Here is a tiny trained network, its code and every weight. The questions are about switching its units off for an input and a class, where a switched-off unit gives its printed mean instead of its output.

import numpy as np


def w(rows, s, z=0):
    codes = np.array(rows[::2]) - 128.0
    scale = np.full(codes.shape[1], s)
    scale[-1] = z or s
    return codes * scale


def norm(h):
    return h / np.sqrt((h * h).mean(-1, keepdims=True) + 1e-5)


def f(y):
    return np.maximum(y, 0)


def log_softmax(a):
    a = a - a.max(-1, keepdims=True)
    return a - np.log(np.exp(a).sum(-1, keepdims=True))


def net(x, mask):
    res = np.array(x, float).reshape(1, 3) / 4 @ E
    u = 0
    for l in range(3):
        y = f(norm(res) @ A[l][:, :-1].T + A[l][:, -1])
        res = res + np.where(mask[u : u + 9], y, B[l][:, -1]) @ B[l][:, :-1]
        u += 9
    return log_softmax(norm(res)[-1] @ U[:, :-1].T + U[:, -1])


A, B = {}, {}
E = w([
[238,110,182,252,170,203,184,191,97],'x0',
[180,95,83,123,33,61,125,167,51],'x1',
[141,93,169,87,219,3,209,165,152],'x2',
],0.0044)
A[0] = w([
[103,114,110,74,178,83,122,177,118,145],'L0N1',
[83,33,175,146,152,141,156,104,115,73],'L0N2',
[147,107,121,150,140,157,142,169,120,254],'L0N3',
[148,110,107,159,60,64,123,100,192,121],'L0N4',
[64,5,223,166,99,101,158,52,112,66],'L0N5',
[76,144,73,73,126,185,98,192,113,160],'L0N6',
[132,144,129,161,121,101,122,84,222,131],'L0N7',
[43,3,150,145,76,169,149,97,120,114],'L0N8',
[78,18,194,156,147,113,84,71,71,68],'L0N9',
],0.0057,0.0029)
B[0] = w([
[186,194,135,179,37,151,119,39,196,232],'L0N1',
[176,216,73,153,89,145,95,119,138,155],'L0N2',
[79,115,209,92,78,110,112,16,93,253],'L0N3',
[100,163,150,63,201,182,113,134,56,179],'L0N4',
[159,160,135,108,116,151,157,149,148,145],'L0N5',
[152,122,188,139,96,115,133,34,132,210],'L0N6',
[141,156,141,41,146,151,113,159,2,182],'L0N7',
[206,213,122,112,110,107,160,149,209,163],'L0N8',
[140,151,109,130,125,129,134,138,128,128],'L0N9',
],0.0055,0.0037)
A[1] = w([
[167,48,143,228,173,167,159,214,119,87],'L1N1',
[153,97,83,131,96,74,112,161,104,90],'L1N2',
[161,117,146,146,149,164,118,141,91,102],'L1N3',
[91,66,172,84,166,99,133,117,76,67],'L1N4',
[174,166,169,103,127,121,116,101,135,177],'L1N5',
[149,105,178,137,117,123,131,77,121,128],'L1N6',
[162,86,61,117,94,77,133,216,56,62],'L1N7',
[175,112,116,117,194,27,198,192,205,20],'L1N8',
[65,119,110,127,255,192,118,149,206,3],'L1N9',
],0.0086,0.0014)
B[1] = w([
[1,25,92,113,135,103,141,59,157,188],'L1N1',
[115,162,246,92,187,200,169,129,167,159],'L1N2',
[96,114,111,94,95,85,131,106,169,180],'L1N3',
[126,160,52,134,88,135,111,120,133,155],'L1N4',
[112,90,103,181,120,105,171,183,93,253],'L1N5',
[116,181,78,127,159,128,160,144,125,232],'L1N6',
[141,158,219,83,187,171,166,208,93,164],'L1N7',
[215,192,124,188,60,144,8,70,156,184],'L1N8',
[198,139,230,52,86,131,182,227,19,169],'L1N9',
],0.008,0.0067)
A[2] = w([
[197,112,118,141,137,109,58,107,173,49],'L2N1',
[63,71,91,7,138,22,78,76,191,64],'L2N2',
[207,138,82,214,82,255,12,126,160,2],'L2N3',
[105,22,97,164,177,110,134,61,121,36],'L2N4',
[196,165,128,173,191,81,87,121,142,27],'L2N5',
[111,113,140,103,110,177,160,106,114,123],'L2N6',
[134,72,85,180,124,142,159,149,94,54],'L2N7',
[175,99,166,74,225,186,115,223,73,52],'L2N8',
[97,69,120,138,184,111,126,123,153,87],'L2N9',
],0.0092,0.0015)
B[2] = w([
[155,171,120,196,121,139,127,150,109,165],'L2N1',
[78,2,179,156,161,147,204,108,180,254],'L2N2',
[244,205,143,253,122,78,64,129,130,237],'L2N3',
[104,72,188,124,126,116,154,107,183,204],'L2N4',
[156,107,121,178,115,151,42,106,110,175],'L2N5',
[189,115,140,128,149,94,117,162,122,223],'L2N6',
[91,124,103,97,136,141,114,100,164,181],'L2N7',
[104,168,118,20,104,158,155,140,31,221],'L2N8',
[121,91,133,125,82,143,133,77,163,161],'L2N9',
],0.011,0.0057)
U = w([
[75,17,189,143,126,116,172,69,198,196],'0',
[215,188,142,226,99,109,54,106,133,200],'1',
[142,167,184,30,120,151,163,164,33,150],'2',
[62,180,4,138,132,113,157,118,146,138],'3',
[121,132,92,89,173,118,59,176,201,34],'4',
[129,104,80,97,190,146,65,165,168,3],'5',
[119,102,87,117,165,134,66,150,141,17],'6',
],0.012,0.0045)

Each question gives the input, the list of numbers given to net, and the class t.
The units are the neurons (one row each of A and B). Each row of codes is followed by its name. A weight is (code - 128) times the scale printed after its matrix; where a second scale follows, it is the last column's (A, B and U).
mask holds one flag per neuron, layer by layer. A switched-off neuron (its flag False) gives its mean, the last column of its row in B, instead of its output. The means were averaged over made-up inputs and are rounded, as every weight is.
A unit's drop is (log p(t) with every unit on - log p(t) with that unit switched off) / (log p(t) with every unit on - log p(t) with every unit switched off).
The circuit of an input: a set's keep is (log p(t) with only the set's units on - log p(t) with every unit switched off) / (log p(t) with every unit on - log p(t) with every unit switched off). Starting from the 12 units with the biggest drops (on a tie, the unit counted first), units are removed one at a time, each time the one whose removal leaves the highest keep (on an exact tie, the one counted first), for as long as the keep stays at least 0.8.
units of the circuit, in order: the units of the circuit, biggest drop first
unit that matters most: the unit with the biggest drop
k most important neurons: the k neurons with the biggest drops, biggest first
k most important neurons of layer l: the k neurons of layer l with the biggest drops, biggest first
drop when u is switched off: that unit's drop, to one decimal
input [6,-6,-5], class 0: 3 most important neurons => L1N1, L0N1, L1N8
input [-2,-6,4], class 2: unit that matters most => L1N9
input [-7,-8,8], class 1: 4 most important neurons => L0N3, L1N8, L1N1, L1N9
input [-4,7,6], class 2: 3 most important neurons => L1N7, L1N2, L0N4
input [-6,7,1], class 2: 3 most important neurons => L0N3, L1N7, L1N2
input [7,8,0], class 2: 3 most important neurons => L1N7, L1N2, L2N8
input [-1,2,0], class 3: 2 most important neurons => L1N1, L1N8
input [-5,-6,3], class 2: 3 most important neurons => L1N9, L0N3, L1N1
input [6,-3,-6], class 0: 2 most important neurons => L1N1, L0N1
input [4,8,8], class 1: 4 most important neurons => L1N8, L0N7, L1N9, L1N4
input [-6,-8,7], class 2: 2 most important neurons => L1N9, L0N3
input [8,-8,-3], class 0: 2 most important neurons => L1N1, L1N3
input [8,-8,-5], class 0: 3 most important neurons => L1N1, L1N3, L1N7
input [6,4,3], class 0: units of the circuit, in order => L1N1
input [-2,-1,-1], class 3: 2 most important neurons of layer 2 => L2N2, L2N3
input [-5,1,7], class 1: 2 most important neurons => L1N8, L0N3
input [1,-1,-3], class 3: 2 most important neurons of layer 1 => L1N8, L1N6
input [1,-5,5], class 1: 2 most important neurons of layer 1 => L1N8, L1N7
input [-8,7,-6], class 0: drop when L1N9 is switched off => 0.1
input [-4,-5,6], class 1: unit that matters most => L0N3
input [4,4,8], class 1: drop when L1N8 is switched off => 4.0
input [-6,-1,7], class 1: drop when L1N8 is switched off => 1.6
